Here is a tiny trained network, its code and every weight. The questions are about switching its units off for an input and a target symbol, where a switched-off unit gives its printed mean instead of its output.

import numpy as np


def w(rows, s, z=0):
    codes = np.array(rows[::2]) - 128.0
    scale = np.full(codes.shape[1], s)
    scale[-1] = z or s
    return codes * scale


def f(y):
    return np.maximum(y, 0)


def softmax(a):
    e = np.exp(a - a.max(-1, keepdims=True))
    return e / e.sum(-1, keepdims=True)


def log_softmax(a):
    a = a - a.max(-1, keepdims=True)
    return a - np.log(np.exp(a).sum(-1, keepdims=True))


def net(x, mask):
    ids = ['αβγδεζηλμπστφψω'.index(c) for c in x.split()]
    T = len(ids)
    res = E[ids] + P[:T]
    u = 0
    for l in range(2):
        q, k, v = (res @ M[l].T for M in (Q, K, V))
        z = softmax(np.where(np.tri(T) > 0, q @ k.T / 3**0.5, -1e9)) @ v
        res = res + np.where(mask[u], z, O[l][:, -1]) @ O[l][:, :-1]
        u += 1
        y = f(res @ A[l][:, :-1].T + A[l][:, -1])
        res = res + np.where(mask[u : u + 12], y, B[l][:, -1]) @ B[l][:, :-1]
        u += 12
    return log_softmax(res[-1] @ U[:, :-1].T + U[:, -1])


Q, K, V, O, A, B = {}, {}, {}, {}, {}, {}
E = w([
[97,108,186],'α',
[79,184,85],'β',
[44,129,203],'γ',
[156,102,164],'δ',
[48,230,151],'ε',
[44,178,52],'ζ',
[57,182,72],'η',
[148,77,225],'λ',
[92,92,253],'μ',
[89,137,125],'π',
[164,56,252],'σ',
[158,76,201],'τ',
[198,92,186],'φ',
[64,175,71],'ψ',
[54,117,232],'ω',
],0.0078)
P = w([
[209,197,70],'0',
[249,90,213],'1',
[213,218,208],'2',
[201,190,148],'3',
[52,73,50],'4',
[60,105,180],'5',
],0.012)
Q[0] = w([
[242,117,1],'0.h0',
[140,212,185],'0.h0',
[89,102,192],'0.h0',
],0.0098)
K[0] = w([
[116,60,76],'0.h0',
[96,191,9],'0.h0',
[112,133,178],'0.h0',
],0.012)
V[0] = w([
[118,249,58],'0.h0',
[122,95,101],'0.h0',
[191,33,202],'0.h0',
],0.012)
O[0] = w([
[175,107,155,254],'0.h0',
[141,89,119,58],'0.h0',
[120,254,86,121],'0.h0',
],0.0096,0.0058)
A[0] = w([
[87,120,58,127],'0.n0',
[206,232,106,161],'0.n1',
[131,135,131,2],'0.n2',
[175,160,107,61],'0.n3',
[199,142,154,31],'0.n4',
[143,204,132,140],'0.n5',
[116,64,122,216],'0.n6',
[114,69,2,167],'0.n7',
[59,116,218,181],'0.n8',
[204,126,22,205],'0.n9',
[188,222,208,162],'0.n10',
[123,200,174,157],'0.n11',
],0.012,0.0074)
B[0] = w([
[201,134,180,154],'0.n0',
[12,86,137,204],'0.n1',
[247,82,214,128],'0.n2',
[33,154,48,135],'0.n3',
[64,198,106,169],'0.n4',
[88,93,108,181],'0.n5',
[205,137,121,175],'0.n6',
[223,90,136,152],'0.n7',
[181,174,66,193],'0.n8',
[50,169,197,169],'0.n9',
[62,103,142,249],'0.n10',
[115,61,134,194],'0.n11',
],0.011,0.013)
Q[1] = w([
[5,153,75],'1.h0',
[60,23,25],'1.h0',
[254,155,226],'1.h0',
],0.0082)
K[1] = w([
[140,187,86],'1.h0',
[94,173,5],'1.h0',
[122,51,164],'1.h0',
],0.014)
V[1] = w([
[138,121,153],'1.h0',
[69,139,86],'1.h0',
[106,252,138],'1.h0',
],0.017)
O[1] = w([
[112,100,154,142],'1.h0',
[104,244,74,254],'1.h0',
[194,254,229,107],'1.h0',
],0.009,0.0097)
A[1] = w([
[64,158,211,174],'1.n0',
[142,224,114,53],'1.n1',
[183,138,116,171],'1.n2',
[110,90,29,128],'1.n3',
[128,74,111,2],'1.n4',
[67,92,242,199],'1.n5',
[211,95,226,130],'1.n6',
[255,175,136,97],'1.n7',
[102,206,51,40],'1.n8',
[169,48,121,66],'1.n9',
[136,100,144,10],'1.n10',
[164,149,115,67],'1.n11',
],0.0088,0.0095)
B[1] = w([
[204,156,140,248],'1.n0',
[144,74,110,213],'1.n1',
[102,10,119,140],'1.n2',
[165,221,192,162],'1.n3',
[78,225,74,149],'1.n4',
[231,142,55,239],'1.n5',
[78,123,167,199],'1.n6',
[16,115,96,133],'1.n7',
[126,2,204,249],'1.n8',
[73,178,118,196],'1.n9',
[76,216,67,137],'1.n10',
[185,238,186,129],'1.n11',
],0.0084,0.017)
U = w([
[39,217,99,190],'α',
[113,60,125,100],'β',
[108,189,72,215],'γ',
[190,135,145,174],'δ',
[161,58,181,105],'ε',
[35,95,11,172],'ζ',
[27,91,172,2],'η',
[100,82,117,123],'λ',
[103,131,128,62],'μ',
[168,142,106,211],'π',
[73,135,166,135],'σ',
[127,142,218,75],'τ',
[104,151,178,135],'φ',
[155,180,176,147],'ψ',
[138,225,103,229],'ω',
],0.011,0.0057)

Each question gives the input, a string of symbols that net reads in full, and the target symbol t.
The units are the heads (3 rows each of Q, K, V and O) and the neurons (one row each of A and B). Each row of codes is followed by its name. A weight is (code - 128) times the scale printed after its matrix; where a second scale follows, it is the last column's (O, A, B and U).
mask holds one flag per unit, layer by layer, with each layer's heads first. A switched-off unit (its flag False) gives its mean, the last column of its rows in O or B, instead of its output. The means were averaged over made-up inputs and are rounded, as every weight is.
A unit's drop is (log p(t) with every unit on - log p(t) with that unit switched off) / (log p(t) with every unit on - log p(t) with every unit switched off).
The circuit of an input: a set's keep is (log p(t) with only the set's units on - log p(t) with every unit switched off) / (log p(t) with every unit on - log p(t) with every unit switched off). Starting from the 12 units with the biggest drops (on a tie, the unit counted first), units are removed one at a time, each time the one whose removal leaves the highest keep (on an exact tie, the one counted first), for as long as the keep stays at least 0.8.
circuit, biggest first: the units of the circuit, biggest drop first
unit that matters most: the unit with the biggest drop
top k neurons: the k neurons with the biggest drops, biggest first
top k neurons in layer l: the k neurons of layer l with the biggest drops, biggest first
input σ α σ μ, target η: top 3 neurons in layer 0 : 0.n1, 0.n3, 0.n5
input ε σ π, target ε: top 2 neurons in layer 0 : 0.n4, 0.n11
input σ σ ζ α γ, target η: unit that matters most : 1.n8
input μ ω α φ, target α: circuit, biggest first : 0.h0, 0.n1, 1.h0
input μ ζ α γ, target α: circuit, biggest first : 1.h0, 0.h0, 0.n1
input μ ψ α δ, target α: top 3 neurons : 0.n11, 0.n1, 0.n10
input ζ ψ μ ε, target ζ: circuit, biggest first : 0.h0, 1.h0, 1.n4
input φ α π, target τ: top 3 neurons in layer 1 : 1.n8, 1.n0, 1.n9
input α σ σ ζ, target ω: top 3 neurons : 1.n8, 0.n9, 0.n11
input α η φ φ, target ω: top 3 neurons : 1.n5, 1.n0, 0.n11
input α η α, target ω: top 4 neurons : 1.n8, 0.n11, 1.n5, 1.n0
input σ α β, target η: top 2 neurons in layer 0 : 0.n1, 0.n5
input ζ μ λ β, target ζ: circuit, biggest first : 0.h0, 1.h0
input μ σ μ γ τ, target η: top 2 neurons : 1.n8, 0.n5
input ζ σ π δ, target ζ: top 2 neurons in layer 0 : 0.n8, 0.n7
input β ζ σ λ, target ε: circuit, biggest first : 0.h0
input μ ζ λ, target α: circuit, biggest first : 0.h0, 1.h0, 0.n1
input σ τ π ω, target η: top 4 neurons : 1.n8, 0.n1, 1.n5, 0.n5
input σ α ε α, target η: top 3 neurons : 1.n8, 0.n1, 1.n5
input μ τ τ λ, target α: top 2 neurons : 0.n11, 1.n3
input β σ π η, target ε: top 4 neurons : 0.n4, 0.n11, 0.n1, 0.n5
input ζ λ α ψ, target ζ: top 4 neurons in layer 1 : 1.n9, 1.n4, 1.n8, 1.n0
input β β ζ, target ε: top 4 neurons : 0.n11, 0.n4, 0.n1, 0.n5
input β ζ σ, target ε: unit that matters most : 0.n4
input τ σ δ ψ σ, target η: top 4 neurons : 1.n8, 0.n5, 0.n1, 0.n11
